Below is a small trained network, with its code and all its weights. Each question gives an input and a class and asks what happens when units are switched off, that is, made to give their printed mean instead of their output.

import numpy as np


def w(rows, s, z=0):
    codes = np.array(rows[::2]) - 128.0
    scale = np.full(codes.shape[1], s)
    scale[-1] = z or s
    return codes * scale


def norm(h):
    return h / np.sqrt((h * h).mean(-1, keepdims=True) + 1e-5)


def f(y):
    return np.maximum(y, 0)


def log_softmax(a):
    a = a - a.max(-1, keepdims=True)
    return a - np.log(np.exp(a).sum(-1, keepdims=True))


def net(x, mask):
    res = np.array(x, float).reshape(1, 7) / 4 @ E
    u = 0
    for l in range(4):
        y = f(norm(res) @ A[l][:, :-1].T + A[l][:, -1])
        res = res + np.where(mask[u : u + 16], y, B[l][:, -1]) @ B[l][:, :-1]
        u += 16
    return log_softmax(norm(res)[-1] @ U[:, :-1].T + U[:, -1])


A, B = {}, {}
E = w([
[93,95,228,112],'x0',
[128,130,128,130],'x1',
[214,101,145,91],'x2',
[128,130,128,127],'x3',
[165,80,142,254],'x4',
[98,53,98,106],'x5',
[128,129,129,128],'x6',
],0.0098)
A[0] = w([
[107,45,114,94,52],'L0N1',
[195,100,146,91,10],'L0N2',
[172,203,182,187,97],'L0N3',
[89,75,90,101,58],'L0N4',
[62,121,144,144,29],'L0N5',
[170,106,144,53,83],'L0N6',
[46,156,129,155,4],'L0N7',
[75,119,134,177,113],'L0N8',
[148,194,195,139,49],'L0N9',
[203,94,134,89,1],'L0N10',
[103,3,97,149,122],'L0N11',
[111,74,238,174,129],'L0N12',
[172,144,48,144,25],'L0N13',
[198,87,145,158,57],'L0N14',
[199,107,134,96,10],'L0N15',
[100,122,215,76,75],'L0N16',
],0.016,0.0082)
B[0] = w([
[147,196,157,34,160],'L0N1',
[188,109,198,141,146],'L0N2',
[148,225,124,13,208],'L0N3',
[123,218,128,135,154],'L0N4',
[58,118,177,119,146],'L0N5',
[135,131,191,185,185],'L0N6',
[68,134,204,169,150],'L0N7',
[123,126,184,165,185],'L0N8',
[107,156,181,19,167],'L0N9',
[204,111,161,143,147],'L0N10',
[149,247,141,35,223],'L0N11',
[110,32,86,68,255],'L0N12',
[163,70,13,145,162],'L0N13',
[110,134,188,198,179],'L0N14',
[204,103,161,140,144],'L0N15',
[113,43,76,83,202],'L0N16',
],0.014,0.008)
A[1] = w([
[182,188,115,254,3],'L1N1',
[136,85,75,146,95],'L1N2',
[122,145,128,118,72],'L1N3',
[180,209,146,125,70],'L1N4',
[48,130,143,182,97],'L1N5',
[147,204,157,106,143],'L1N6',
[130,63,180,174,99],'L1N7',
[31,134,192,207,75],'L1N8',
[163,156,8,169,76],'L1N9',
[133,48,160,150,111],'L1N10',
[162,161,99,233,77],'L1N11',
[13,144,50,27,41],'L1N12',
[163,172,191,207,118],'L1N13',
[54,164,213,134,51],'L1N14',
[25,150,154,215,98],'L1N15',
[135,87,100,134,64],'L1N16',
],0.0085,0.0062)
B[1] = w([
[93,109,191,12,146],'L1N1',
[146,122,91,143,136],'L1N2',
[127,131,121,131,128],'L1N3',
[98,56,123,58,189],'L1N4',
[179,114,150,179,144],'L1N5',
[72,57,142,69,253],'L1N6',
[116,146,120,116,142],'L1N7',
[180,106,158,181,149],'L1N8',
[76,27,82,99,177],'L1N9',
[121,172,124,88,157],'L1N10',
[82,84,154,15,151],'L1N11',
[253,70,235,155,244],'L1N12',
[105,85,180,86,160],'L1N13',
[175,138,206,71,161],'L1N14',
[172,113,173,225,153],'L1N15',
[145,149,128,122,129],'L1N16',
],0.0073,0.0048)
A[2] = w([
[109,72,67,119,53],'L2N1',
[153,214,103,118,126],'L2N2',
[139,123,115,155,17],'L2N3',
[63,138,143,200,105],'L2N4',
[168,73,99,114,81],'L2N5',
[121,120,136,129,56],'L2N6',
[95,135,106,132,3],'L2N7',
[155,99,2,164,105],'L2N8',
[221,104,159,180,60],'L2N9',
[67,163,150,113,25],'L2N10',
[153,120,188,172,35],'L2N11',
[96,112,163,114,13],'L2N12',
[138,134,100,157,49],'L2N13',
[24,149,101,159,102],'L2N14',
[125,137,131,124,61],'L2N15',
[48,131,161,151,43],'L2N16',
],0.0088,0.0039)
B[2] = w([
[70,136,145,109,197],'L2N1',
[78,59,138,79,255],'L2N2',
[133,120,123,110,128],'L2N3',
[195,131,156,222,156],'L2N4',
[113,131,173,111,249],'L2N5',
[126,126,123,134,128],'L2N6',
[121,120,145,144,128],'L2N7',
[23,3,121,125,246],'L2N8',
[75,74,165,175,199],'L2N9',
[143,114,176,109,177],'L2N10',
[134,87,98,94,167],'L2N11',
[174,127,123,129,165],'L2N12',
[124,91,129,122,130],'L2N13',
[46,106,175,171,153],'L2N14',
[116,140,131,132,128],'L2N15',
[186,105,188,129,169],'L2N16',
],0.0061,0.0016)
A[3] = w([
[112,107,80,121,25],'L3N1',
[144,187,97,143,34],'L3N2',
[107,63,220,5,219],'L3N3',
[183,228,91,132,111],'L3N4',
[30,187,151,156,168],'L3N5',
[86,124,118,229,211],'L3N6',
[211,159,54,143,252],'L3N7',
[93,163,196,184,135],'L3N8',
[148,118,26,169,84],'L3N9',
[100,141,81,133,114],'L3N10',
[120,118,50,170,52],'L3N11',
[86,159,184,231,193],'L3N12',
[28,150,128,146,200],'L3N13',
[100,70,120,99,7],'L3N14',
[46,158,71,180,212],'L3N15',
[122,120,147,61,132],'L3N16',
],0.011,0.004)
B[3] = w([
[37,145,142,155,131],'L3N1',
[126,141,116,133,128],'L3N2',
[128,171,41,255,251],'L3N3',
[64,115,147,85,133],'L3N4',
[195,111,228,109,137],'L3N5',
[161,66,217,99,131],'L3N6',
[73,75,228,57,138],'L3N7',
[235,153,120,160,135],'L3N8',
[62,77,121,81,133],'L3N9',
[58,137,172,152,131],'L3N10',
[91,87,124,52,131],'L3N11',
[171,91,141,209,135],'L3N12',
[162,83,219,103,138],'L3N13',
[114,130,97,151,139],'L3N14',
[88,108,215,145,132],'L3N15',
[97,150,84,212,175],'L3N16',
],0.0081,0.023)
U = w([
[65,3,97,78,180],'0',
[123,219,143,53,128],'1',
[183,94,215,171,197],'2',
[115,146,55,218,4],'3',
],0.019,0.0038)

Each question gives the input, the list of numbers given to net, and the class t.
The units are the neurons (one row each of A and B). Each row of codes is followed by its name. A weight is (code - 128) times the scale printed after its matrix; where a second scale follows, it is the last column's (A, B and U).
mask holds one flag per neuron, layer by layer. A switched-off neuron (its flag False) gives its mean, the last column of its row in B, instead of its output. The means were averaged over made-up inputs and are rounded, as every weight is.
A unit's drop is (log p(t) with every unit on - log p(t) with that unit switched off) / (log p(t) with every unit on - log p(t) with every unit switched off).
The circuit of an input: a set's keep is (log p(t) with only the set's units on - log p(t) with every unit switched off) / (log p(t) with every unit on - log p(t) with every unit switched off). Starting from the 12 units with the biggest drops (on a tie, the unit counted first), units are removed one at a time, each time the one whose removal leaves the highest keep (on an exact tie, the one counted first), for as long as the keep stays at least 0.8.
units of the circuit, in order: the units of the circuit, biggest drop first
top k neurons: the k neurons with the biggest drops, biggest first
k most important neurons of layer l: the k neurons of layer l with the biggest drops, biggest first
drop of u: that unit's drop, to one decimal
input [7,2,-6,-8,-2,-4,-3], class 0: units of the circuit, in order -> L0N16
input [-8,-2,8,-3,5,-2,2], class 0: units of the circuit, in order -> L0N13; L3N3
input [0,-4,-6,-2,-6,3,0], class 2: top 2 neurons -> L0N12; L0N7
input [4,-5,-1,-1,-8,6,3], class 3: 2 most important neurons of layer 0 -> L0N3; L0N11
input [5,4,2,4,-4,6,-4], class 1: top 2 neurons -> L0N1; L0N11
input [-7,-6,5,-7,-8,2,3], class 3: top 3 neurons -> L0N6; L0N16; L0N12
input [-3,-3,-5,2,-8,0,8], class 3: top 2 neurons -> L1N12; L0N11
input [-7,1,6,5,7,-4,-3], class 0: units of the circuit, in order -> L0N13; L3N3; L3N7
input [8,-8,-8,-3,5,-2,7], class 0: top 3 neurons -> L0N12; L0N14; L0N6
input [-7,8,2,-6,6,6,-3], class 0: units of the circuit, in order -> L0N13; L3N3
input [-1,8,-3,-7,-5,5,-7], class 1: top 3 neurons -> L0N4; L0N12; L0N1
input [1,8,-8,4,-7,-2,-7], class 2: 2 most important neurons of layer 0 -> L0N7; L0N12
input [6,6,-3,-6,-6,0,6], class 0: top 2 neurons -> L0N16; L0N11
input [-1,4,-7,6,7,-8,5], class 1: units of the circuit, in order -> L0N3
input [6,-4,-7,-4,4,3,-2], class 2: 3 most important neurons of layer 0 -> L0N8; L0N7; L0N5
input [-4,-4,-8,-5,-7,8,2], class 1: top 2 neurons -> L0N4; L0N12
input [4,7,7,-1,2,7,5], class 1: top 2 neurons -> L0N11; L0N1
input [6,-2,-7,-2,0,7,-1], class 1: top 3 neurons -> L0N11; L0N1; L0N4
input [3,-5,2,8,5,2,6], class 3: 3 most important neurons of layer 0 -> L0N12; L0N11; L0N14
input [-6,-4,6,7,-3,7,2], class 1: 2 most important neurons of layer 0 -> L0N1; L0N12
input [2,2,-1,1,3,-4,3], class 1: top neuron -> L0N3
input [4,-4,3,5,-5,2,-6], class 3: 2 most important neurons of layer 0 -> L0N12; L0N6
input [5,1,-8,-6,-8,4,-6], class 2: 2 most important neurons of layer 0 -> L0N12; L0N7
input [-1,0,2,5,-6,-3,3], class 3: drop of L0N8 -> 0.0
input [2,-5,-7,7,-3,-5,0], class 2: drop of L0N11 -> 0.1
